Here is a tiny trained network, its code and every weight. The questions are about switching its units off for an input and a class, where a switched-off unit gives its printed mean instead of its output.

import numpy as np


def w(rows, s, z=0):
    codes = np.array(rows[::2]) - 128.0
    scale = np.full(codes.shape[1], s)
    scale[-1] = z or s
    return codes * scale


def norm(h):
    return h / np.sqrt((h * h).mean(-1, keepdims=True) + 1e-5)


def f(y):
    return y / 2 * (1 + np.tanh(0.7978845608 * (y + 0.044715 * y**3)))


def log_softmax(a):
    a = a - a.max(-1, keepdims=True)
    return a - np.log(np.exp(a).sum(-1, keepdims=True))


def net(x, mask):
    res = np.array(x, float).reshape(1, 7) / 4 @ E
    u = 0
    for l in range(3):
        y = f(norm(res) @ A[l][:, :-1].T + A[l][:, -1])
        res = res + np.where(mask[u : u + 11], y, B[l][:, -1]) @ B[l][:, :-1]
        u += 11
    return log_softmax(norm(res)[-1] @ U[:, :-1].T + U[:, -1])


A, B = {}, {}
E = w([
[42,87,178],'x0',
[97,22,142],'x1',
[146,80,78],'x2',
[124,106,100],'x3',
[179,95,137],'x4',
[139,82,80],'x5',
[253,182,136],'x6',
],0.0046)
A[0] = w([
[143,132,151,49],'L0N0',
[130,129,118,158],'L0N1',
[198,169,108,132],'L0N2',
[166,110,244,182],'L0N3',
[83,193,122,100],'L0N4',
[93,124,89,105],'L0N5',
[115,142,143,84],'L0N6',
[154,150,28,252],'L0N7',
[46,204,116,132],'L0N8',
[91,169,136,149],'L0N9',
[179,117,118,141],'L0N10',
],0.011,0.0029)
B[0] = w([
[156,207,72,115],'L0N0',
[106,50,179,140],'L0N1',
[123,114,204,223],'L0N2',
[76,88,15,218],'L0N3',
[207,136,73,156],'L0N4',
[165,177,94,141],'L0N5',
[145,155,90,118],'L0N6',
[153,133,226,255],'L0N7',
[155,81,116,191],'L0N8',
[2,43,114,152],'L0N9',
[83,126,150,175],'L0N10',
],0.0042,0.0045)
A[1] = w([
[2,112,122,70],'L1N0',
[69,122,123,182],'L1N1',
[182,212,95,110],'L1N2',
[146,30,143,111],'L1N3',
[233,139,225,227],'L1N4',
[92,42,156,252],'L1N5',
[15,131,69,197],'L1N6',
[119,86,98,117],'L1N7',
[190,183,61,242],'L1N8',
[97,85,55,214],'L1N9',
[77,90,164,177],'L1N10',
],0.0085,0.0012)
B[1] = w([
[111,137,176,190],'L1N0',
[186,167,90,150],'L1N1',
[144,12,213,151],'L1N2',
[223,171,78,193],'L1N3',
[63,162,153,254],'L1N4',
[84,155,92,209],'L1N5',
[138,207,100,197],'L1N6',
[81,123,154,150],'L1N7',
[185,137,253,147],'L1N8',
[139,208,142,181],'L1N9',
[187,54,23,163],'L1N10',
],0.004,0.0062)
A[2] = w([
[75,78,111,84],'L2N0',
[205,81,108,99],'L2N1',
[139,169,115,112],'L2N2',
[30,88,51,123],'L2N3',
[32,30,107,131],'L2N4',
[134,73,206,253],'L2N5',
[83,156,192,230],'L2N6',
[143,210,2,157],'L2N7',
[90,185,128,164],'L2N8',
[197,26,145,157],'L2N9',
[113,131,155,200],'L2N10',
],0.0093,0.0013)
B[2] = w([
[168,104,254,137],'L2N0',
[130,189,141,153],'L2N1',
[88,138,172,139],'L2N2',
[135,39,114,219],'L2N3',
[105,106,207,169],'L2N4',
[80,207,30,201],'L2N5',
[202,130,65,197],'L2N6',
[124,110,91,253],'L2N7',
[196,103,41,165],'L2N8',
[78,132,76,173],'L2N9',
[168,74,53,148],'L2N10',
],0.005,0.0051)
U = w([
[191,164,56,99],'0',
[132,48,14,45],'1',
[151,77,248,252],'2',
],0.011,0.0033)

Each question gives the input, the list of numbers given to net, and the class t.
The units are the neurons (one row each of A and B). Each row of codes is followed by its name. A weight is (code - 128) times the scale printed after its matrix; where a second scale follows, it is the last column's (A, B and U).
mask holds one flag per neuron, layer by layer. A switched-off neuron (its flag False) gives its mean, the last column of its row in B, instead of its output. The means were averaged over made-up inputs and are rounded, as every weight is.
A unit's drop is (log p(t) with every unit on - log p(t) with that unit switched off) / (log p(t) with every unit on - log p(t) with every unit switched off).
The circuit of an input: a set's keep is (log p(t) with only the set's units on - log p(t) with every unit switched off) / (log p(t) with every unit on - log p(t) with every unit switched off). Starting from the 12 units with the biggest drops (on a tie, the unit counted first), units are removed one at a time, each time the one whose removal leaves the highest keep (on an exact tie, the one counted first), for as long as the keep stays at least 0.8.
units of the circuit, in order: the units of the circuit, biggest drop first
unit that matters most: the unit with the biggest drop
top k neurons: the k neurons with the biggest drops, biggest first
k most important neurons of layer l: the k neurons of layer l with the biggest drops, biggest first
input [6,-1,-5,-6,-3,6,-1], class 1: unit that matters most : L1N6
input [-4,-1,-6,2,8,-2,6], class 2: units of the circuit, in order : [L1N8 L1N2]
input [0,0,-1,5,-6,3,7], class 2: units of the circuit, in order : [L0N7 L0N2]
input [-3,5,-5,-3,5,-6,-6], class 1: 3 most important neurons of layer 1 : [L1N6 L1N2 L1N1]
input [-1,-3,-8,0,5,8,6], class 2: 2 most important neurons of layer 2 : [L2N7 L2N8]
input [-2,3,7,-2,-1,8,2], class 0: 4 most important neurons of layer 0 : [L0N9 L0N3 L0N7 L0N8]
input [7,0,5,0,-8,5,7], class 0: 2 most important neurons of layer 0 : [L0N3 L0N7]
input [4,7,-4,8,1,-5,3], class 1: 3 most important neurons of layer 0 : [L0N3 L0N7 L0N2]
input [8,-2,-4,-4,0,1,5], class 0: top 3 neurons : [L1N6 L0N3 L1N9]
input [-6,4,3,5,-8,5,1], class 0: 2 most important neurons of layer 1 : [L1N3 L1N2]
input [7,-3,-4,-2,8,2,3], class 0: top 2 neurons : [L1N6 L1N9]
input [-4,-6,-7,-1,6,-3,1], class 2: 2 most important neurons of layer 1 : [L1N8 L1N2]
input [-1,8,0,-7,8,-4,6], class 0: 2 most important neurons of layer 2 : [L2N1 L2N3]
input [4,3,-1,3,8,-3,5], class 1: units of the circuit, in order : [L0N3]
